Below are the code and all the weights of a small trained network. Each question names an input and a class and asks about switching units off, where a switched-off unit gives its printed mean instead of its output.

import numpy as np


def w(rows, s, z=0):
    codes = np.array(rows[::2]) - 128.0
    scale = np.full(codes.shape[1], s)
    scale[-1] = z or s
    return codes * scale


def f(y):
    return y / 2 * (1 + np.tanh(0.7978845608 * (y + 0.044715 * y**3)))


def log_softmax(a):
    a = a - a.max(-1, keepdims=True)
    return a - np.log(np.exp(a).sum(-1, keepdims=True))


def net(x, mask):
    res = np.array(x, float).reshape(1, 7) / 4 @ E
    y = f(res @ A[0][:, :-1].T + A[0][:, -1])
    res = res + np.where(mask, y, B[0][:, -1]) @ B[0][:, :-1]
    return log_softmax(res[-1] @ U[:, :-1].T + U[:, -1])


A, B = {}, {}
E = w([
[128,127,126,132,128],'x0',
[71,159,139,228,58],'x1',
[121,125,131,129,137],'x2',
[125,128,124,131,132],'x3',
[202,136,123,54,218],'x4',
[129,125,127,127,132],'x5',
[29,254,39,50,128],'x6',
],0.0075)
A[0] = w([
[127,48,149,169,47,163],'n1',
[47,174,78,220,2,92],'n2',
[164,153,74,38,186,114],'n3',
[176,84,211,231,87,234],'n4',
[86,187,43,81,113,254],'n5',
[246,5,170,106,231,166],'n6',
],0.0073,0.0058)
B[0] = w([
[166,49,51,186,169,180],'n1',
[141,227,183,190,74,198],'n2',
[164,245,74,93,228,188],'n3',
[230,62,107,179,100,235],'n4',
[56,132,150,10,177,223],'n5',
[180,165,225,52,2,255],'n6',
],0.0075,0.0097)
U = w([
[166,11,133,106,84,236],'0',
[132,204,225,98,3,98],'1',
[2,129,97,88,165,219],'2',
[177,170,40,72,197,2],'3',
[158,86,66,235,104,44],'4',
],0.0057,0.0047)

Each question gives the input, the list of numbers given to net, and the class t.
The units are the neurons (one row each of A and B). Each row of codes is followed by its name. A weight is (code - 128) times the scale printed after its matrix; where a second scale follows, it is the last column's (A, B and U).
mask holds one flag per neuron, in row order. A switched-off neuron (its flag False) gives its mean, the last column of its row in B, instead of its output. The means were averaged over made-up inputs and are rounded, as every weight is.
A unit's drop is (log p(t) with every unit on - log p(t) with that unit switched off) / (log p(t) with every unit on - log p(t) with every unit switched off).
The circuit of an input: a set's keep is (log p(t) with only the set's units on - log p(t) with every unit switched off) / (log p(t) with every unit on - log p(t) with every unit switched off). Starting from all 6 units, units are removed one at a time, each time the one whose removal leaves the highest keep (on an exact tie, the one counted first), for as long as the keep stays at least 0.8.
circuit, biggest first: the units of the circuit, biggest drop first
top k neurons: the k neurons with the biggest drops, biggest first
drop when u is switched off: that unit's drop, to one decimal
input [6,-6,6,7,-7,5,1], class 2: circuit, biggest first -> (n6; n4)
input [-8,7,-3,-6,2,0,4], class 2: top 2 neurons -> (n6; n5)
input [-7,3,2,-6,-1,1,-3], class 4: circuit, biggest first -> (n6; n5)
input [6,-5,-1,6,3,-4,-5], class 1: top 2 neurons -> (n6; n1)
input [-8,-1,7,0,-5,3,5], class 2: circuit, biggest first -> (n6; n5)
input [7,0,7,-1,0,-3,4], class 2: top 3 neurons -> (n6; n4; n5)
input [8,-2,1,1,-5,-4,1], class 2: circuit, biggest first -> (n6)
input [6,7,-5,1,-6,0,-3], class 4: top 2 neurons -> (n1; n6)
input [1,6,4,5,-7,3,0], class 4: circuit, biggest first -> (n6; n1)
input [-3,2,-2,-7,4,7,1], class 2: top 4 neurons -> (n6; n4; n2; n1)
input [-8,-5,-5,-4,5,-1,-1], class 1: top 3 neurons -> (n6; n1; n4)
input [-3,-6,7,5,2,-4,-7], class 1: drop when n6 is switched off -> 1.8
input [5,1,1,-6,-1,-5,-1], class 4: drop when n5 is switched off -> 0.3
input [4,5,4,3,-3,-7,-3], class 4: drop when n1 is switched off -> 0.1
input [-7,3,1,1,0,-8,-1], class 4: drop when n4 is switched off -> 0.0
input [-7,-2,-1,-8,8,-8,-2], class 1: top neuron -> (n6)
